[[-32  28 -28  -7  53 -13]
 [ 70 -46   4 -17   8 -12]
 [  0 -28  38 -22  54  18]
 [ 33  62 -16  -3   3  20]
 [ 19  22   7  -1  34  36]] | 7

[[ 21 -12 -23   9  -3 -12 -18   3 -18   0 -11  12   6   4  -1]
 [-11   8 -23  11   5  -3  12   5 -20  -3  11   6  -5  -3  -9]
 [  6  28  32 -32  -2  19  17  11  19  34  -2  21   2  10  20]
 [ 58 -33  43  27  10   5 -39  -1  49   0 -13  -6  38  23  29]
 [-39  29  -5   9  12  12  41   6  -6  -4  32  -5 -13  -7 -11]
 [ 31  -1   5 -19  -8  -1 -16   6   1  23 -21  22   9  11  15]] | 5

[[-55  37  45 -64  46  44 -34  -8   6 -50   6 -50 -66   4 -52 -30]
 [ 13   6  59  26 -10 -49  -9 -16  -7  57 -65  36  -1  17 -22  61]
 [ 56  -4   6 -64  -5  21  46  59 -34  -2  31  26 -49  19 -52  25]
 [  3  20 -47 -30  41   9  37 -37 -40 -60  40  -3  38  14  62  54]
 [-19  -1  30 -46  43  25 -12  -3  16  28 -19 -17  31  55 -65 -19]
 [-36 -28 -29  64  22  -6  31 -21 -62 -20  27  39 -33  15 -36  50]
 [ 23 -12 -57  36  63  -1  62  18 -20 -36 -47 -46  66 -60 -22  -7]
 [ 37 -31  52 -39 -23 -11   4  30  46   7 -10  23  27  11 -35  56]
 [-14   9 -26  31 -65 -11 -30 -55  42 -19  32 -16  38  10 -34  46]
 [-42 -62  10  65 -53   1  22  20  43  50  50  48  61  57 -57 -55]
 [-45 -21  32  28 -63 -52   5   3  -3  43  14 -65  33  56 -12   3]] | 32

[[ 61 -47  27 -47  12 -29  44  15  18  -9   2  11  -1]
 [-27  18 -10  38 -24 -15 -23 -22 -27  38  -4  25 -16]
 [ -5  16 -19 -11  18  33  13  19  14 -35  22 -40  28]
 [ 67 -37  26 -43   5 -27  44   6  16   3  -2  17 -13]
 [-71  29   0  46  10  15 -54  10  -2  23 -23  13  22]
 [  9  15 -27 -11  -9  35  22  -5   1 -35  25 -54  -3]
 [ 60  -5  -9 -41 -28   9  53 -24 -11 -26  34 -16 -37]
 [ 12 -36  38  -8  47 -25   7  45  43  18 -26  20  32]
 [ 37 -19   1 -42  16  20  35  17  32 -40  12 -27  10]
 [ 17 -35  38 -10  36 -26   2  40  35  17 -27  25  24]
 [-51  -7  20  38  35 -15 -46  34  23  32 -36  22  38]] | 20

[[  9 -20 -21  12 -22  17  -7 -39   9  15 -10]
 [-21  26   0 -20  -9 -20 -21  -1 -35  -1  26]
 [ -5  13  24   1  22  29   1  -5  49   9 -14]
 [-56  12  21 -14  39  61  27  71 -61  28 -10]
 [  4   0   0  17 -18  20  25 -10 -10 -12   2]
 [  0   2  18 -11  17  23  -2  -9  45  14 -18]] | 18

[[ 21 -14 -47  -8 -19  15 -12  -4  -3  12 -24 -23 -33  16 -10  25]
 [ 12   7  -8  -3   7  13 -39 -56 -57 -10 -16  19 -18 -26 -21 -20]
 [-38  -9  25 -22  -8 -12  -4 -25 -26  -4   7  21   7 -38   3 -35]
 [ 34 -14   0  -4  -8 -23  29  18  19   0 -33 -32 -42   5  31   6]
 [-26 -16  30  -5  -9 -24  24  27  26  -6   5 -31   3  26  36   5]
 [ 53 -18 -19  31 -13  10 -23 -17 -19 -24 -46 -19 -53   8   0   7]
 [ 46 -19 -10  29 -13   3 -12 -10 -13 -23 -45 -23 -51   7  15   3]
 [-20 -23   6 -17 -21 -20  24  26  26   8  -1 -26  -6  15  31   6]] | 6

[[ 29  25   4  15   0 -33  19  16 -19 -16  31 -18   8 -23 -18]
 [ 21 -46 -35 -34 -24  15 -30 -47  18 -34  28   3 -13   2  18]
 [ 21  11   8  26  12   5   6  30   0   8  24   8   4   2  -2]
 [  1  14 -25 -53   2 -27   5 -34 -10   8   5  -7  -2  14  -6]
 [-20  12 -14 -30 -17  -4  13 -27  -1  -2 -55 -29  12 -10  -4]
 [-22  30  -2  -6  -5  -3   9 -13 -18  -9 -44  21 -13  10 -19]
 [-15  31  -6  -1 -23   6  21 -17   6 -34 -37 -12  -2 -16   7]
 [ 30  22  -5  -4   7  12  13 -11   8 -48  45 -34 -15  10   6]] | -5

[[-16   9   7   4 -14  25 -18  -4  -7  11  16]
 [ 33 -15  -7   3  -7 -61   9  -6   0  -4  -3]
 [-10  13   2 -20  -6   3  16 -15  19  -3  -2]
 [-24  -6   9 -11   8 -59   7 -13 -11   6 -22]
 [-37  11   4  -5   9   6  12 -28   6   5  33]
 [  7  10  12 -13 -12 -13 -24  -6   8   2  -5]
 [  9  10   3   8  15 -21   6  24   5  -8   0]
 [  9 -13   4  10  14  20  -7   6  -4 -14   2]
 [ -5   9   4  -7  -7 -37  14  17   8 -14  12]
 [ 28  -1  -1  13  -3 -24   7 -16   1  12  -2]
 [-11 -23 -13   1  -1   5 -39 -27  -8  -8  -2]
 [ -7   0  -2   0  13   9   1 -16  -6   2  -5]] | -2

[[  5   8   1  -5 -12  24  42   6]
 [  8  11  -2  -9  26  19  17  16]
 [ -8   0  19  -6 -52  41  37  -1]
 [ 17   9   5   5 -64  44   4 -14]
 [ 59  33 -45  15  10  -3  53  -3]
 [  9  11  -1  -9  20  20  16  13]
 [ -6   4   7 -10   1  20  63  15]
 [ -3   7   5 -11  11  19  55  16]
 [ 32  22 -23   5   5   7  54   3]] | -23
---
[[24, 9, 12, -9, 51],
 [-25, 24, 29, -6, 1],
 [26, 15, -24, -22, -9]] value 12

[[-23, 25, -67, -45],
 [-44, 12, 35, 15],
 [45, -51, -38, -19]] value 25

[[45, 18, 60, 18, -19, 0],
 [3, -3, -15, 47, -19, 29],
 [18, 5, 22, 26, -15, 1]] value 18

[[44, -5, -4, -33, -63, -17, 29],
 [46, 22, -1, -52, -63, -16, 27],
 [-1, 8, -12, -55, -37, -46, -30]] value -63

[[-2, -7, 36, -19, -22, -33, -57],
 [-27, -7, 27, -23, -16, -29, -58],
 [5, 3, 46, -20, -16, -25, -59]] value -22

[[-61, -4, 8, -33, 30, 7],
 [39, 60, 11, 8, -2, 0],
 [27, -24, -13, 17, 22, 25]] value -33

[[17, 33, 36, 45, 19, 1],
 [-9, 13, -42, -42, -4, 42],
 [-52, -27, -38, -16, -45, 1]] value 45

[[10, -5, -8, 26, -7],
 [-11, -14, 33, 4, 12],
 [-17, -1, -22, 0, 62]] value -8

[[6, 37, -10, 24, -39, 5, -13],
 [-23, 21, -19, 21, -25, 6, -6],
 [52, -11, -10, 9, 6, -16, 22]] value -39
---
57, 30, 51, 40, 21, 37
30, 15, 28, 26, 38, 29
-23, -43, -1, -7, -48, -53
⇒ 30

25, 71, -23, 47, 30, -29
44, 1, -5, 41, 9, 30
⇒ 44

6, -32, -18, 5, 6, 21
0, -8, 1, 4, 24, -20
-8, -18, -15, -42, -63, -47
⇒ 0

21, 66, -30, 47, 28
25, 5, 7, 9, 27
11, 37, 35, 8, 0
⇒ 25

-26, 31, -3, -9, -37
40, -36, -33, -50, 32
-19, -18, 53, 6, 23
⇒ 40

30, -30, 56, -56, -51, -56, 58
-63, 52, 62, 66, 12, 23, 38
⇒ -63

4, -10, -50, 5
-3, -14, -56, 3
⇒ -3

-4, -30, 4, -1, 11
38, 33, -57, 46, 61
⇒ 38

26, 65, 13, 8, 15
10, 35, 12, -18, 0
59, 25, -6, -25, 7
⇒ 10
---
[ 3 39 94 58  6 35 13]
6
[ 43 250  67 239]
250
[2596 4193 3785 7784]
4193
[-42 -37  29   6]
-37
[439 418 552 816 317 172]
816
[-620 -498  684 -236 -900 -612]
-236
[1 8 2 3]
8
---
[[812 559  83 608 670 467 259]
 [672 558 164 474 607 593 337]
 [451 515 245 492 552 594 314]] => 672

[[16 88 73 80]
 [52 31 54 64]] => 52

[[ 92  42 184 168]
 [163  56 184 211]
 [184 249 135 128]] => 163

[[ 55 151 105 101  97]
 [111 131  96 109 141]
 [232 136 181 186 190]] => 111

[[6395 8558 7988 1280]
 [5023 6463 7601 6676]] => 5023

[[-267 -643 -423 -101  111]
 [ 105  405  643 -457 -437]] => 105

[[43 60  0 29]
 [81 61 24 59]] => 81

[[ 36 -26  20  31  11 -36]
 [ -6  10  32 -12  15   2]] => -6
---
[763, 570, 187, 200, 110, 301, 627] >> 200, 763

[2, 14, 34, -28, 15] >> 34, 34

[194, 458, 6, 918, 110, 364, 80] >> 918, 918

[-107, -88, 590, -60, 76, -126, -558] >> -60, 590

[5312, 6291, 1695, 3922, 9923, 4122, 3077] >> 3922, 9923

[8898, 2818, 5943, 5752, 9052] >> 5943, 9052

[[184, 121, 118, 128, 87],
 [156, 43, 115, 187, 128],
 [158, 71, 95, 201, 149]] >> 115, 201

[39, 26, 19, 59, 94, 67, 29] >> 59, 94

[2774, 8151, 3628, 2993, 5033] >> 3628, 8151

[[5519, 4360, 4755, 3168, 7031],
 [6012, 5023, 4211, 2157, 5763],
 [7351, 7169, 8171, 6540, 5217]] >> 4211, 8171
---
[-52  15 -40  48  63 -66   7] Answer: -52
[-68  29  -1   2 -19] Answer: -68
[ 56 -36  43  64 -22  -2] Answer: 56
[ 10 -38  64  53   1 -23] Answer: 10
[-53  38 -23  18  23 -20] Answer: -53
[ 51  38  -7 -65  64 -51] Answer: 51
[ 59 -28  51 -10   2 -71] Answer: 59
[  3 -53  67  25  -7  26] Answer: 3
[-44   3 -60 -34  31  57] Answer: -44
